Below is a small trained network, with its code and all its weights. Each question gives an input and a class and asks what happens when units are switched off, that is, made to give their printed mean instead of their output.

import numpy as np


def w(rows, s, z=0):
    codes = np.array(rows[::2]) - 128.0
    scale = np.full(codes.shape[1], s)
    scale[-1] = z or s
    return codes * scale


def f(y):
    return y / 2 * (1 + np.tanh(0.7978845608 * (y + 0.044715 * y**3)))


def log_softmax(a):
    a = a - a.max(-1, keepdims=True)
    return a - np.log(np.exp(a).sum(-1, keepdims=True))


def net(x, mask):
    res = np.array(x, float).reshape(1, 4) / 4 @ E
    y = f(res @ A[0][:, :-1].T + A[0][:, -1])
    res = res + np.where(mask, y, B[0][:, -1]) @ B[0][:, :-1]
    return log_softmax(res[-1] @ U[:, :-1].T + U[:, -1])


A, B = {}, {}
E = w([
[10,57,62],'x0',
[213,185,34],'x1',
[157,226,114],'x2',
[232,50,113],'x3',
],0.013)
A[0] = w([
[67,167,86,225],'N0',
[92,83,133,232],'N1',
[165,146,132,154],'N2',
[160,114,54,245],'N3',
[112,96,81,252],'N4',
[98,152,252,209],'N5',
[165,153,124,175],'N6',
[155,143,99,142],'N7',
],0.02,0.0045)
B[0] = w([
[95,153,96,215],'N0',
[70,77,141,212],'N1',
[172,132,144,184],'N2',
[161,131,4,219],'N3',
[95,120,99,195],'N4',
[140,143,216,252],'N5',
[190,147,132,192],'N6',
[157,125,139,179],'N7',
],0.017,0.019)
U = w([
[122,131,53,155],'0',
[110,60,195,252],'1',
[77,220,105,12],'2',
[70,71,113,58],'3',
[255,84,97,82],'4',
[148,21,78,212],'5',
[138,223,164,31],'6',
],0.012,0.0016)

Each question gives the input, the list of numbers given to net, and the class t.
The units are the neurons (one row each of A and B). Each row of codes is followed by its name. A weight is (code - 128) times the scale printed after its matrix; where a second scale follows, it is the last column's (A, B and U).
mask holds one flag per neuron, in row order. A switched-off neuron (its flag False) gives its mean, the last column of its row in B, instead of its output. The means were averaged over made-up inputs and are rounded, as every weight is.
A unit's drop is (log p(t) with every unit on - log p(t) with that unit switched off) / (log p(t) with every unit on - log p(t) with every unit switched off).
The circuit of an input: a set's keep is (log p(t) with only the set's units on - log p(t) with every unit switched off) / (log p(t) with every unit on - log p(t) with every unit switched off). Starting from all 8 units, units are removed one at a time, each time the one whose removal leaves the highest keep (on an exact tie, the one counted first), for as long as the keep stays at least 0.8.
units of the circuit, in order: the units of the circuit, biggest drop first
unit that matters most: the unit with the biggest drop
k most important neurons: the k neurons with the biggest drops, biggest first
drop when u is switched off: that unit's drop, to one decimal
input [-4,8,-1,-8], class 4: unit that matters most	N5
input [-5,-7,1,5], class 1: 2 most important neurons	(N3, N0)
input [6,-7,-1,-8], class 1: 2 most important neurons	(N5, N3)
input [0,7,1,-3], class 4: 4 most important neurons	(N6, N1, N7, N4)
input [7,-7,8,7], class 3: 2 most important neurons	(N5, N3)
input [8,8,-6,0], class 0: 2 most important neurons	(N3, N0)
input [2,-2,-2,-7], class 1: 2 most important neurons	(N3, N5)
input [0,-3,2,-6], class 6: 2 most important neurons	(N5, N3)
input [2,-6,4,-3], class 1: 2 most important neurons	(N5, N3)
input [8,5,-7,-1], class 0: 2 most important neurons	(N3, N0)
input [-6,8,-2,-8], class 4: units of the circuit, in order	(N5, N6)
input [-4,0,-4,-1], class 1: 3 most important neurons	(N3, N0, N6)
input [2,-5,4,5], class 1: 2 most important neurons	(N3, N0)
input [8,-3,2,4], class 3: unit that matters most	N1
input [-2,-5,-2,8], class 1: drop when N3 is switched off	0.5
input [2,-7,-5,7], class 1: drop when N0 is switched off	0.1
input [0,-4,-2,5], class 1: drop when N3 is switched off	1.2
input [1,1,-5,-1], class 3: drop when N5 is switched off	0.3
